In the rows, 128 means zero.
Each row of numbers stands for one element and depends on some of the facts below. Use the named rows to name the rest.

Some elements and their rows:
[148 139 129 129 135 134 139 149 130 134 142 146 132 118 121 109 152 121
 137 146 123 113 138 126 112 157 108 134]: <1590>
[147 107 115 223 124 135 149 150  65 159 127 133 123 172 159 166 198  99
 167 158 163 134 103 161 171 190  88 135]: <39>
[116 138  97 122 168  62 214 172 140 178 157 172 151 154 110 153 192 105
  71 104 137 138 172 153 125 158 150 132]: <827>
[ 93  95 130 149 149 116  97 107 109 208  93 149 152 123 108 125 189  88
  64 102 151 153  99 171 176 107 114  98]: <1509>
[126 127 131 143 124 116 135 124 116 127 126 123 137 131 136 131 134 105
 124 117 142 124 117 116 137 127 124 119]: <4>
[136 138 130 114 131 139 128 132 131 132 129 125 126 110 124 110 129 131
 132 134 126 121 120 120 112 138 120 124]: <1274>
[ 68  91 113  99 119  95  93 115 125  80 176 128 157 150 102 120 152 150
 143 121 146  81 161 131 131  89 125 140]: <593>
[112 117 115  99 142  92 159 138 131 179 129 138 135 131 120 139 154 114
  68 100 148 155 140 156 123 125 151 113]: <869>
[133 131 127 139 133 110 146 137 125 126 147 138 138 138 129 131 142 108
 122 126 136 116 139 121 132 131 123 132]: <341>
[135 141 126 118 130 137 137 137 133 130 130 128 126 111 121 112 135 131
 135 132 120 121 123 118 110 144 122 125]: <397>
[121 133 127 131 128 112 140 125 129 120 131 129 139 130 128 131 128 117
 121 114 130 122 127 113 132 123 132 123]: <470>
[121 127 127 136 122 108 132 120 137 114 134 132 141 130 122 133 127 114
 114 111 122 122 127 109 139 107 129 135]: <1604>
[121 132 130 137 126 112 138 126 129 115 130 132 141 134 129 130 130 113
 125 116 130 121 132 113 136 124 131 122]: <385>
[125 131 131 132 125 116 135 128 128 121 130 131 137 130 128 127 132 115
 125 120 132 124 130 117 131 126 128 123]: <784>
[118 144 123 145 119 106 164 122 141  96 114 116 142 135 129 145 131 109
 122 105 106 128 124  86 153 111 144 122]: <1628>
[163  93 132 149 108 124 103  84 142 141 130 127 115 136 127 181  84 131
 105 129 121 173  98 179 162  79 118 183]: <1660>
[137 137 129 116 128 139 129 135 131 131 130 126 125 111 122 110 133 130
 134 134 124 122 123 121 111 141 120 124]: <853>
[137 131 109 136 126 158 135 146 125 134 125 124  99 132 130 140 131 169
 163 152 110 143 123 149 117 160 128 148]: <1096>

Facts:
<1003> β:<487> η:<397>
<1005> η:<1330> <782> <1454>
<1043> β:<214> <1580>
<1052> β:<1669>
<1070> β:<1098> <1103>
<1071> η:<171> <422> <1509>
<1096> η:<1341> <1150>
<1098> β:<1509>
<109> β:<1576>
<1100> β:<1576>
<1142> η:<613> <1356> <1098>
<1153> β:<1669> η:<1636> <1103> <678>
<1156> β:<745> η:<782> <481> <1358>
<1164> β:<427>
<1167> β:<576> <453>
<1173> η:<557>
<11> η:<226> <1689>
<1202> β:<1331> <923> <567>
<1205> β:<1156>
<1237> η:<790>
<1255> β:<256>
<1259> η:<1297> <1691> <576> <659>
<1267> β:<22>
<1268> β:<1576>
<1278> β:<1098> <1510> <465>
<1331> β:<1100>
<1356> β:<1576> <1360>
<1360> β:<657> <291> η:<838> <254>
<1364> β:<1576>
<1433> β:<1650>
<1475> β:<203>
<147> η:<1636> <593> <291>
<1501> β:<1025>
<1505> β:<657> <214> <1580> <971> <1576> <1098>
<1509> β:<1364> <1576> <291>
<1510> β:<1576>
<153> η:<22>
<1580> β:<1103> η:<1510>
<1604> β:<1268>
<160> β:<745>
<1624> β:<458>
<1628> β:<1580> <1249> <753>
<1650> β:<291>
<1660> β:<1156> <1576> η:<866> <961> <576> <753>
<1669> β:<1100> η:<1193> <1501>
<1686> β:<995>
<1688> β:<607>
<1689> β:<593>
<171> β:<458>
<203> β:<1509> <291>
<214> β:<1669> <753>
<226> β:<708> <1358>
<22> β:<458> <1268>
<256> η:<278> <1454> <1628>
<323> β:<1100> η:<1372>
<341> β:<1071>
<355> β:<915>
<385> β:<465>
<39> β:<915> <1509> <291> <745> η:<1590> <827>
<422> β:<637> <1624>
<426> β:<753>
<427> β:<637> <708> <1100>
<439> β:<923>
<453> β:<745> η:<678>
<458> β:<1688> <607>
<465> β:<613> <1331> <832>
<470> β:<397>
<481> β:<22> <397>
<487> β:<291> η:<1650> <1043>
<4> β:<39>
<502> η:<226> <422> <427>
<559> η:<784> <439>
<567> β:<657> <1331> <1100> η:<1297> <341> <827> <651>
<576> β:<1576>
<593> β:<637> <458> <427>
<598> η:<659>
<59> β:<291>
<602> β:<827>
<607> β:<1364> <1576>
<613> β:<637>
<625> β:<1576> <954>
<637> β:<1688> <1576> <291>
<639> β:<1071> <827> <1505>
<651> β:<1070> <1268>
<657> β:<1100>
<669> β:<1580>
<678> β:<637>
<704> β:<52> η:<961> <1650>
<743> β:<1071> <607> η:<69> <853>
<745> β:<607> <1100>
<753> β:<22>
<782> β:<708> <753>
<784> β:<1029> <192>
<790> β:<1364>
<827> β:<866> <22> <1364>
<832> β:<1249>
<838> β:<1100>
<866> β:<1364>
<869> β:<1364>
<915> η:<1372> <1249>
<923> η:<867>
<954> η:<385> <625>
<986> η:<5> <1343> <355>

Rows to name:
No name comes twice in this set of rows, the named rows included.
[ 93 114 116 127 115 108 119 119 130 112 167 129 132 137 115 122 132 129
 131 101 141 117 141 121 119 104 129 132] | <171>
[132  76 129  96 127  89 104 125 163 210 120 167 129 123  97 138 145  96
   4 102 123 184 152 181 150  56 138 148] | <1364>
[116 121 109 160 129 137 140 134 115 127 120 126 119 155 134 159 145 151
 157 138 123 141 124 149 145 150 133 139] | <1003>
[ 66 124 125 138 131 132  83 108 130 114 158 145 130 131 105 100 122 137
 153  95 131 114 146 124 125 101 127 117] | <422>
[118 166 130 153 144  96 169 127 143  91 108 137 153 138 134 151 105 109
 125  97 103 119 128  79 149 124 155 124] | <214>
[153  97 202 105 124 123  48 115 161 110 103 190 131 151 141 118  40  92
  89 145 115 157 235 158 156  50 147 118] | <1100>
[152 151 126 121 159 140 144 134 129 143 156 118 125 120 124 118 137 127
 126 153 128 105 128 131 120 135 113 141] | <1297>
[132 134 125 149 132 104 145 132 135 118 144 141 143 138 123 135 140 106
 117 121 121 114 134 110 142 118 121 143] | <651>
[132 116 106 119 103 169 145 137 133 121 115  94  92 137 128 143 149 169
 160 162 100 158 133 147 133 137 135 133] | <256>
[176  82 122 187  34 145 149 139  89 117 132  73  63 168 184 178 115  97
 156 144 149 189 114 126 152 114 122 144] | <1156>
[150  84 147 138 103 114  70 110 163 144 120 164 131 121 104 127 120  93
  60 124  98 151 142 138 167  47 109 166] | <1510>
[130 119 126  97  99 150 140 124 141 116 117  92 117 118 119 113 156 129
 131 146 112 140 138 119 131 114 128 107] | <1454>
[107 141 114 129 136  92 163 128 138 116 135 130 147 136 120 143 134 121
 110  96 122 122 129 105 133 121 148 128] | <1267>
[130 141 130 111 134 138 127 130 135 122 132 126 130 112 121 109 127 136
 137 134 123 115 129 119 111 136 124 122] | <708>
[140 129 110 137 125 161 131 144 127 135 125 125  97 130 129 139 131 169
 160 154 107 143 122 150 117 156 127 151] | <954>

The same elements again, as new rows of numbers:
Known rows:
[125 134 124 132 141 123 133 125 119 134 135 106 131 142 124 136 132 134
 122 114 126 124 129 118 126 131 136 117]: <1267>
[126 131 129 126 132 124 135 125 118 129 125 105 133 135 124 138 132 129
 121 121 121 122 125 116 125 134 143 118]: <426>
[131 129 129 127 129 130 129 130 130 129 126 132 126 125 129 127 126 128
 129 129 128 128 129 129 129 126 126 129]: <1357>
[129 129 130 130 129 132 130 127 129 128 121 128 124 130 130 126 127 124
 130 129 123 127 128 130 128 129 124 132]: <1510>
[131 127 129 128 127 130 132 129 131 128 125 130 126 128 129 128 127 127
 130 128 126 126 128 128 130 129 127 129]: <637>
[121 107 127 115 130 121 128 129 135 121 141 115 146 135 124 145 135 132
 119 114 116 118 116 108 129 130 132 121]: <1153>
[ 80 114 140 128 182 149 155 128 129 148 124 148 131  32 178  97 135 118
 155 146 138 147 141 147 118  97 122  95]: <995>
[ 68 109 133 125 186 129 158 115 116 142 129 108 141  57 177 109 152 118
 149 133 139 146 134 143 113 110 134  83]: <1686>
[130 127 127 130 130 129 131 129 132 129 128 131 125 131 130 127 127 129
 130 126 128 128 131 131 130 129 124 129]: <1364>
[124 125 123 129 133 118 132 122 124 128 132 110 130 144 130 133 136 129
 128 119 128 127 127 128 128 136 130 122]: <869>
[124 117 121 129 131 115 131 120 131 125 133 116 127 148 135 129 139 127
 134 121 132 132 128 138 130 138 120 126]: <4>
[132 134 131 131 127 143 128 131 131 138 122 134 129 136 130 128 127 110
 124 124 128 126 135 140 123 127 129 119]: <1343>
[131 129 129 127 130 130 128 129 130 130 127 131 127 125 129 127 126 127
 130 129 128 128 130 130 129 126 126 129]: <1274>
[125 128 128 125 129 123 134 125 121 127 125 108 132 136 126 137 133 127
 124 123 123 124 124 120 126 135 139 121]: <669>
[131 129 128 130 131 130 131 130 129 131 127 130 126 129 128 128 126 129
 128 126 126 126 130 127 129 128 127 128]: <458>
[131 128 129 127 129 131 129 130 130 129 126 132 127 125 129 128 126 128
 129 129 128 128 129 129 129 127 126 129]: <1168>
[129 122 128 120 129 119 138 127 125 129 124 109 134 135 129 139 135 127
 128 124 126 125 124 125 127 137 138 119]: <323>
[125 126 126 130 133 122 132 122 124 126 125 111 127 144 131 130 134 123
 129 123 124 129 127 132 127 135 126 128]: <625>

Rows to name:
No name comes twice in this set of rows, the named rows included.
[130 122 123 124 134 117 138 128 129 132 134 115 132 138 130 138 135 133
 130 119 131 127 128 127 129 136 133 117] | <743>
[129 128 133 127 139 123 131 126 124 122 118 119 120 123 129 124 125 136
 137 135 121 130 124 125 132 128 118 146] | <1098>
[130 138 129 135 140 134 129 129 124 134 128 124 125 131 124 128 124 130
 125 122 123 125 132 124 128 125 128 127] | <22>
[128 169 115 159 184 131 132 128 107 160 167 103 127 150 109 138 122 159
 109  85 131 123 147 101 126 115 135 102] | <470>
[118 118 131 128 136 137 114 125 136 120 135 130 133 133 127 127 127 123
 121 120 114 125 123 120 128 118 110 140] | <1636>
[121 118 131 128 133 135 119 126 135 121 132 129 132 134 126 129 127 124
 121 120 112 122 123 118 129 122 115 137] | <593>
[134 128 130 125 128 130 135 135 131 133 125 132 129 121 127 132 125 130
 129 129 126 123 128 123 130 129 134 125] | <1580>
[125 124 125 128 131 119 133 123 125 126 129 111 131 142 130 134 136 127
 128 121 127 127 126 127 127 136 131 123] | <109>
[125 125 130 122 126 121 134 125 120 125 122 106 134 136 126 138 134 125
 123 124 121 123 121 120 124 137 142 120] | <1052>
[126 122 133 119 120 124 135 127 122 121 115 109 134 131 127 138 133 122
 125 131 118 122 119 120 125 138 144 124] | <1202>
[126 124 127 126 129 121 134 124 125 126 126 111 131 138 128 134 134 126
 127 123 124 126 125 125 127 136 134 123] | <1278>

The same elements again, as new rows of numbers:
Some elements and their rows:
[113 123 125  86  97 137 112 107 130 145 134 105 152 141]: <1005>
[124 127 118 123 104 137 121 110 121 130 131 155 148 145]: <954>
[130 124 123 126 176 125 147 154 124 127 130 119 126 126]: <1003>
[122 127 103 123 128 134 108 104 123 138 133 144 132 144]: <986>
[ 84 121 138 129 251 118 167  60 164 139 136 173  93 123]: <453>
[ 69 121 137  92 216 122 175  90 163 164 136 140 114 125]: <1156>
[116 129 125 119 177 124 136 155 143 120 123 153 161 117]: <704>
[128 129 122 121  93 135 115 106 122 128 132 145 132 139]: <1086>
[152 129 144 108 150 118 123 142 125 139 129  81 130 122]: <481>
[105 134 126 117  89 132 107 101 131 121 110 141 108 137]: <1691>
[ 79 124 131 160  41 125 109 165 136 135 120 156 169 145]: <1576>
[118 128 134  96  77 134 103 107 128 140 136  98 127 134]: <1330>
[128 126 136 139 125 127  96  70 133 115 134 139 102 134]: <1636>
[149 127 138 134 180 123 133 149 124 134 123 144 117 125]: <669>
[ 75 130 134 130 205 129 186  71 179 144 134 125 115 100]: <745>
[130 130 121 135 182 120 123 139 128 135 133 116  96 120]: <355>
[128 131 126 127  89 135 113 108 120 126 133 142 125 137]: <69>
[127 129 123 123  91 135 115 106 121 128 131 144 131 140]: <1304>

Which element is each row?
No name comes twice in this set of rows, the named rows included.
[169 126 126 158  83 133 126 145 129 116 127  77 135  64] | <427>
[104 136 126 115  83 134 100 117 138 114 125 162 136 128] | <961>
[144 131 141 128 177 123 122 162 135 125 123 159 129 117] | <1043>
[137 132 126 125  89 133 111 104 120 127 132 141 127 139] | <397>
[ 74 119 102  96 181 132 157 212 131 101 145 107 113 125] | <487>
[123 127 134 131 176 122 148 129 134 135 128 143 119 122] | <1205>
[167 128 135 140  91 124 131 139 132 128 131 132 110 111] | <226>
[107 130 119 114 102 133 116 101 129 125 113 148 126 142] | <598>
[118 132 126 124  92 131 113  94 120 129 112 125  94 142] | <1590>
[108 135 127 120  86 131 105 102 130 121 112 137 104 135] | <659>
[ 82 131 129 145 110 103 172 139 154 135 132  92 186 133] | <607>
[161 129 134 142 199 147 139 150 155 132 117  94 141 101] | <1669>

